Below is a small trained network, with its code and all its weights. Each question gives an input and a target symbol and asks what happens when units are switched off, that is, made to give their printed mean instead of their output.

import numpy as np


def w(rows, s, z=0):
    codes = np.array(rows[::2]) - 128.0
    scale = np.full(codes.shape[1], s)
    scale[-1] = z or s
    return codes * scale


def norm(h):
    return h / np.sqrt((h * h).mean(-1, keepdims=True) + 1e-5)


def f(y):
    return y / 2 * (1 + np.tanh(0.7978845608 * (y + 0.044715 * y**3)))


def softmax(a):
    e = np.exp(a - a.max(-1, keepdims=True))
    return e / e.sum(-1, keepdims=True)


def log_softmax(a):
    a = a - a.max(-1, keepdims=True)
    return a - np.log(np.exp(a).sum(-1, keepdims=True))


def net(x, mask):
    ids = ['γεζθφψ'.index(c) for c in x.split()]
    T = len(ids)
    res = E[ids] + P[:T]
    u = 0
    for l in range(2):
        q, k, v = (norm(res) @ M[l].T for M in (Q, K, V))
        z = softmax(np.where(np.tri(T) > 0, q @ k.T / 4**0.5, -1e9)) @ v
        res = res + np.where(mask[u], z, O[l][:, -1]) @ O[l][:, :-1]
        u += 1
        y = f(norm(res) @ A[l][:, :-1].T + A[l][:, -1])
        res = res + np.where(mask[u : u + 4], y, B[l][:, -1]) @ B[l][:, :-1]
        u += 4
    return log_softmax(norm(res)[-1] @ U[:, :-1].T + U[:, -1])


Q, K, V, O, A, B = {}, {}, {}, {}, {}, {}
E = w([
[171,192,180,87,172,62],'γ',
[251,141,62,204,93,99],'ε',
[151,83,80,46,5,123],'ζ',
[195,134,142,215,82,44],'θ',
[130,69,83,205,130,28],'φ',
[167,99,47,141,209,149],'ψ',
],0.015)
P = w([
[244,225,29,192,82,1],'0',
[213,165,40,181,133,99],'1',
[147,174,80,162,133,101],'2',
[98,183,110,154,133,111],'3',
[79,192,130,134,143,117],'4',
[67,196,137,133,140,153],'5',
[58,209,136,112,120,155],'6',
[68,215,144,100,119,155],'7',
],0.0072)
Q[0] = w([
[105,164,132,64,148,110],'0.h1',
[139,121,57,117,125,118],'0.h1',
[192,225,145,201,191,98],'0.h1',
[213,184,29,247,226,10],'0.h1',
],0.014)
K[0] = w([
[163,178,103,194,158,105],'0.h1',
[215,127,108,90,117,184],'0.h1',
[89,211,194,28,67,134],'0.h1',
[118,165,221,6,126,188],'0.h1',
],0.011)
V[0] = w([
[111,2,146,206,114,182],'0.h1',
[69,201,108,185,97,161],'0.h1',
[85,20,90,81,115,145],'0.h1',
[143,209,126,102,62,97],'0.h1',
],0.0094)
O[0] = w([
[63,208,116,99,153,19,2],'0.h1',
[102,108,148,216,188,79,109],'0.h1',
[75,110,80,12,111,123,35],'0.h1',
[105,110,161,173,16,186,206],'0.h1',
],0.011,0.0082)
A[0] = w([
[59,110,77,80,73,117,69],'0.n1',
[140,75,108,133,185,208,100],'0.n2',
[209,57,190,168,57,162,146],'0.n3',
[1,195,163,58,175,156,1],'0.n4',
],0.012,0.0091)
B[0] = w([
[109,250,116,177,50,160,139],'0.n1',
[127,130,102,97,169,111,161],'0.n2',
[125,200,108,123,96,123,251],'0.n3',
[86,79,221,63,75,81,127],'0.n4',
],0.016,0.017)
Q[1] = w([
[251,149,70,191,90,162],'1.h1',
[207,157,101,195,86,176],'1.h1',
[63,101,184,74,131,146],'1.h1',
[152,166,103,137,156,166],'1.h1',
],0.021)
K[1] = w([
[152,139,8,135,138,241],'1.h1',
[174,187,43,137,120,242],'1.h1',
[90,136,225,159,113,62],'1.h1',
[108,115,88,94,150,197],'1.h1',
],0.016)
V[1] = w([
[65,29,102,139,178,253],'1.h1',
[88,107,154,130,62,185],'1.h1',
[142,216,238,108,71,157],'1.h1',
[92,235,141,138,47,114],'1.h1',
],0.0075)
O[1] = w([
[197,195,2,187,136,157,40],'1.h1',
[148,144,109,44,165,112,4],'1.h1',
[140,117,207,24,194,93,25],'1.h1',
[121,81,164,59,195,92,181],'1.h1',
],0.0081,0.0036)
A[1] = w([
[127,179,119,132,107,81,254],'1.n1',
[133,97,87,121,251,136,109],'1.n2',
[105,220,66,150,115,156,74],'1.n3',
[158,85,135,156,100,118,228],'1.n4',
],0.017,0.0066)
B[1] = w([
[111,98,21,113,101,128,230],'1.n1',
[3,249,190,157,208,174,148],'1.n2',
[232,91,65,112,16,73,252],'1.n3',
[79,74,166,92,255,198,193],'1.n4',
],0.011,0.015)
U = w([
[72,68,141,131,134,175,184],'γ',
[122,172,161,199,104,73,51],'ε',
[113,255,94,108,229,133,183],'ζ',
[253,156,37,159,168,83,3],'θ',
[185,135,172,95,165,245,140],'φ',
[98,171,100,7,119,135,198],'ψ',
],0.0093,0.0037)

Each question gives the input, a string of symbols that net reads in full, and the target symbol t.
The units are the heads (4 rows each of Q, K, V and O) and the neurons (one row each of A and B). Each row of codes is followed by its name. A weight is (code - 128) times the scale printed after its matrix; where a second scale follows, it is the last column's (O, A, B and U).
mask holds one flag per unit, layer by layer, with each layer's heads first. A switched-off unit (its flag False) gives its mean, the last column of its rows in O or B, instead of its output. The means were averaged over made-up inputs and are rounded, as every weight is.
A unit's drop is (log p(t) with every unit on - log p(t) with that unit switched off) / (log p(t) with every unit on - log p(t) with every unit switched off).
The circuit of an input: a set's keep is (log p(t) with only the set's units on - log p(t) with every unit switched off) / (log p(t) with every unit on - log p(t) with every unit switched off). Starting from all 10 units, units are removed one at a time, each time the one whose removal leaves the highest keep (on an exact tie, the one counted first), for as long as the keep stays at least 0.8.
units of the circuit, in order: the units of the circuit, biggest drop first
k most important neurons: the k neurons with the biggest drops, biggest first
top k neurons in layer l: the k neurons of layer l with the biggest drops, biggest first
drop when u is switched off: that unit's drop, to one decimal
input ψ ζ ψ ε γ φ, target φ: top neuron in layer 1 : 1.n4
input ζ φ θ, target ψ: units of the circuit, in order : 1.h1, 0.h1
input φ θ θ, target ε: units of the circuit, in order : 0.h1, 1.h1
input θ θ γ ζ φ, target ψ: units of the circuit, in order : 1.h1, 0.n3
input ε θ ζ φ ε ζ ε, target ψ: units of the circuit, in order : 1.h1, 0.h1
input ψ ε ψ ψ ψ, target ζ: 3 most important neurons : 1.n2, 0.n2, 0.n1
input θ φ ψ ψ φ, target γ: units of the circuit, in order : 0.h1, 0.n3, 1.n3
input ε θ θ θ, target ε: top 3 neurons in layer 1 : 1.n3, 1.n2, 1.n1
input ε φ ε γ ε, target φ: units of the circuit, in order : 0.h1, 1.h1, 1.n3
input φ γ θ, target φ: top 2 neurons in layer 1 : 1.n3, 1.n4
input ψ φ ψ, target ζ: 2 most important neurons : 1.n2, 0.n3
input φ θ θ φ, target γ: units of the circuit, in order : 1.h1, 1.n3
input θ ψ ζ φ ψ ψ γ ψ, target φ: 2 most important neurons : 0.n1, 1.n1
input θ ζ ψ θ ψ ψ ψ φ, target ψ: top neuron in layer 0 : 0.n1
input ψ γ ψ ψ ψ, target φ: 2 most important neurons : 1.n1, 0.n1
input ψ φ ζ θ ψ, target ψ: drop when 0.n1 is switched off : 0.5
input θ ψ ψ ε ε θ θ γ, target φ: drop when 0.n2 is switched off : -0.1
input ψ θ ψ γ, target φ: drop when 1.n4 is switched off : 0.1
